Below is a small trained network, with its code and all its weights. Each question gives an input and a class and asks what happens when units are switched off, that is, made to give their printed mean instead of their output.

import numpy as np


def w(rows, s, z=0):
    codes = np.array(rows[::2]) - 128.0
    scale = np.full(codes.shape[1], s)
    scale[-1] = z or s
    return codes * scale


def norm(h):
    return h / np.sqrt((h * h).mean(-1, keepdims=True) + 1e-5)


def f(y):
    return np.maximum(y, 0)


def log_softmax(a):
    a = a - a.max(-1, keepdims=True)
    return a - np.log(np.exp(a).sum(-1, keepdims=True))


def net(x, mask):
    res = np.array(x, float).reshape(1, 4) / 4 @ E
    u = 0
    for l in range(2):
        y = f(norm(res) @ A[l][:, :-1].T + A[l][:, -1])
        res = res + np.where(mask[u : u + 11], y, B[l][:, -1]) @ B[l][:, :-1]
        u += 11
    return log_softmax(norm(res)[-1] @ U[:, :-1].T + U[:, -1])


A, B = {}, {}
E = w([
[51,78,116,89,180,136,123,159,65,140,210,110],'x0',
[178,85,94,173,75,121,151,173,60,117,150,247],'x1',
[43,144,157,97,254,239,110,22,103,126,30,232],'x2',
[149,172,108,201,191,205,91,242,123,156,85,139],'x3',
],0.0071)
A[0] = w([
[216,163,141,220,93,159,132,116,173,132,82,192,135],'0.n0',
[94,99,135,86,33,143,163,148,101,128,148,211,4],'0.n1',
[140,206,174,140,26,107,144,19,112,80,72,136,128],'0.n2',
[138,162,222,97,152,127,152,100,225,241,136,78,94],'0.n3',
[124,120,160,106,81,153,169,61,121,200,219,161,36],'0.n4',
[188,29,106,191,99,111,189,129,39,100,120,202,133],'0.n5',
[75,191,123,106,134,136,108,87,90,69,56,192,120],'0.n6',
[112,137,140,167,143,196,137,134,170,79,146,218,97],'0.n7',
[63,3,120,80,151,105,158,141,102,128,239,144,120],'0.n8',
[136,66,116,80,134,131,72,124,190,125,111,75,142],'0.n9',
[151,93,101,130,48,123,199,219,111,81,134,129,143],'0.n10',
],0.0068,0.0035)
B[0] = w([
[58,143,117,183,103,147,158,167,101,143,144,169,227],'0.n0',
[127,151,100,112,168,77,74,140,177,101,201,119,168],'0.n1',
[126,191,113,111,65,180,214,171,102,82,124,144,219],'0.n2',
[64,183,183,141,166,120,132,152,179,141,160,159,203],'0.n3',
[177,190,91,177,136,140,109,29,68,89,159,136,167],'0.n4',
[52,138,132,64,179,104,110,106,255,169,160,139,240],'0.n5',
[159,118,122,64,52,95,106,166,92,151,96,106,234],'0.n6',
[202,84,85,116,139,118,100,156,135,194,121,74,197],'0.n7',
[91,170,101,179,75,164,157,174,110,97,30,108,255],'0.n8',
[97,104,185,93,158,133,116,99,172,146,129,119,180],'0.n9',
[132,95,181,127,146,133,100,103,134,159,62,122,235],'0.n10',
],0.0087,0.0067)
A[1] = w([
[108,127,127,49,45,45,180,48,98,28,147,136,17],'1.n0',
[141,154,118,72,178,184,118,35,52,118,60,196,87],'1.n1',
[174,166,157,169,53,174,213,135,152,111,76,140,134],'1.n2',
[191,129,114,217,215,187,46,218,141,215,132,139,54],'1.n3',
[149,176,142,65,144,122,96,101,150,125,67,140,72],'1.n4',
[158,89,135,73,111,172,72,101,118,185,113,181,42],'1.n5',
[89,74,66,137,150,95,145,145,84,100,139,98,5],'1.n6',
[52,47,90,83,169,176,124,186,67,95,160,88,116],'1.n7',
[177,73,2,147,152,91,77,114,152,101,212,245,107],'1.n8',
[189,122,143,200,121,67,106,173,136,98,108,48,109],'1.n9',
[143,49,208,150,74,75,129,139,179,168,168,91,35],'1.n10',
],0.0087,0.0025)
B[1] = w([
[218,153,101,221,211,208,71,98,17,65,155,101,220],'1.n0',
[229,43,125,164,75,122,145,187,154,147,175,104,211],'1.n1',
[50,125,86,124,185,86,133,160,83,140,41,163,224],'1.n2',
[154,168,106,133,115,139,114,2,68,4,179,57,255],'1.n3',
[118,35,132,136,103,24,92,121,176,161,182,116,184],'1.n4',
[139,76,189,92,55,66,46,126,141,230,142,144,172],'1.n5',
[68,148,166,149,101,107,175,179,234,112,57,202,145],'1.n6',
[154,193,103,187,80,74,242,185,148,141,55,240,198],'1.n7',
[54,168,185,23,191,172,140,151,230,140,237,55,161],'1.n8',
[187,55,141,61,126,124,135,67,58,162,139,240,186],'1.n9',
[114,42,123,96,125,155,98,164,154,203,89,154,195],'1.n10',
],0.0077,0.0087)
U = w([
[205,168,92,197,176,218,106,67,45,43,197,78,226],'0',
[202,2,180,90,72,103,90,176,98,234,88,150,81],'1',
[61,198,78,197,70,123,231,213,129,131,76,193,105],'2',
[51,173,183,69,173,148,119,168,202,155,210,107,255],'3',
[89,173,105,122,115,95,83,155,102,123,91,122,36],'4',
],0.0097,0.0029)

Each question gives the input, the list of numbers given to net, and the class t.
The units are the neurons (one row each of A and B). Each row of codes is followed by its name. A weight is (code - 128) times the scale printed after its matrix; where a second scale follows, it is the last column's (A, B and U).
mask holds one flag per neuron, layer by layer. A switched-off neuron (its flag False) gives its mean, the last column of its row in B, instead of its output. The means were averaged over made-up inputs and are rounded, as every weight is.
A unit's drop is (log p(t) with every unit on - log p(t) with that unit switched off) / (log p(t) with every unit on - log p(t) with every unit switched off).
The circuit of an input: a set's keep is (log p(t) with only the set's units on - log p(t) with every unit switched off) / (log p(t) with every unit on - log p(t) with every unit switched off). Starting from the 12 units with the biggest drops (on a tie, the unit counted first), units are removed one at a time, each time the one whose removal leaves the highest keep (on an exact tie, the one counted first), for as long as the keep stays at least 0.8.
circuit, biggest first: the units of the circuit, biggest drop first
unit that matters most: the unit with the biggest drop
top k neurons: the k neurons with the biggest drops, biggest first
top k neurons in layer l: the k neurons of layer l with the biggest drops, biggest first
input [1,1,5,6], class 0: circuit, biggest first : 1.n3
input [6,-3,-7,3], class 1: top 4 neurons : 1.n9, 0.n2, 0.n0, 0.n10
input [6,7,6,-3], class 3: circuit, biggest first : 0.n1, 1.n8
input [1,7,-5,-2], class 3: top 3 neurons in layer 0 : 0.n5, 0.n1, 0.n6
input [-1,6,4,5], class 3: top 2 neurons in layer 1 : 1.n8, 1.n0
input [6,8,-4,-2], class 3: top 2 neurons in layer 0 : 0.n5, 0.n1
input [6,-8,-8,-1], class 1: top 2 neurons : 0.n5, 1.n9
input [6,6,7,8], class 0: top 2 neurons : 1.n3, 0.n10
input [3,7,1,-5], class 3: top 2 neurons in layer 0 : 0.n5, 0.n1
input [-7,0,0,8], class 0: top 2 neurons in layer 1 : 1.n3, 1.n7
input [-5,8,-8,-8], class 0: top 2 neurons : 1.n0, 0.n4
input [-7,-1,7,7], class 0: top 3 neurons in layer 1 : 1.n3, 1.n10, 1.n7
input [-1,8,2,-7], class 3: top 3 neurons : 0.n5, 0.n1, 1.n8
input [-3,-7,0,5], class 3: circuit, biggest first : 0.n3
input [8,4,-5,8], class 0: top 3 neurons : 1.n3, 0.n10, 0.n2
input [-8,-8,-4,-2], class 2: top 3 neurons in layer 1 : 1.n2, 1.n8, 1.n3
input [1,4,7,7], class 0: top 3 neurons : 1.n3, 0.n7, 0.n10
input [-8,6,8,8], class 0: top 3 neurons : 1.n3, 0.n7, 0.n0
input [-8,-3,8,2], class 1: top 2 neurons in layer 0 : 0.n6, 0.n8
input [-4,-6,3,2], class 3: unit that matters most : 0.n3
input [6,-1,4,2], class 2: top 2 neurons : 1.n7, 0.n10
input [5,3,5,-2], class 1: top 4 neurons : 0.n0, 1.n1, 0.n6, 0.n2
input [8,-8,-8,-5], class 1: top 2 neurons in layer 1 : 1.n10, 1.n9
input [1,0,-3,4], class 0: top 2 neurons : 1.n3, 0.n6
input [0,4,4,3], class 1: top 3 neurons in layer 1 : 1.n5, 1.n0, 1.n7
input [-5,7,-3,7], class 0: top 2 neurons : 1.n3, 0.n8
input [6,-3,5,-1], class 2: circuit, biggest first : 1.n7
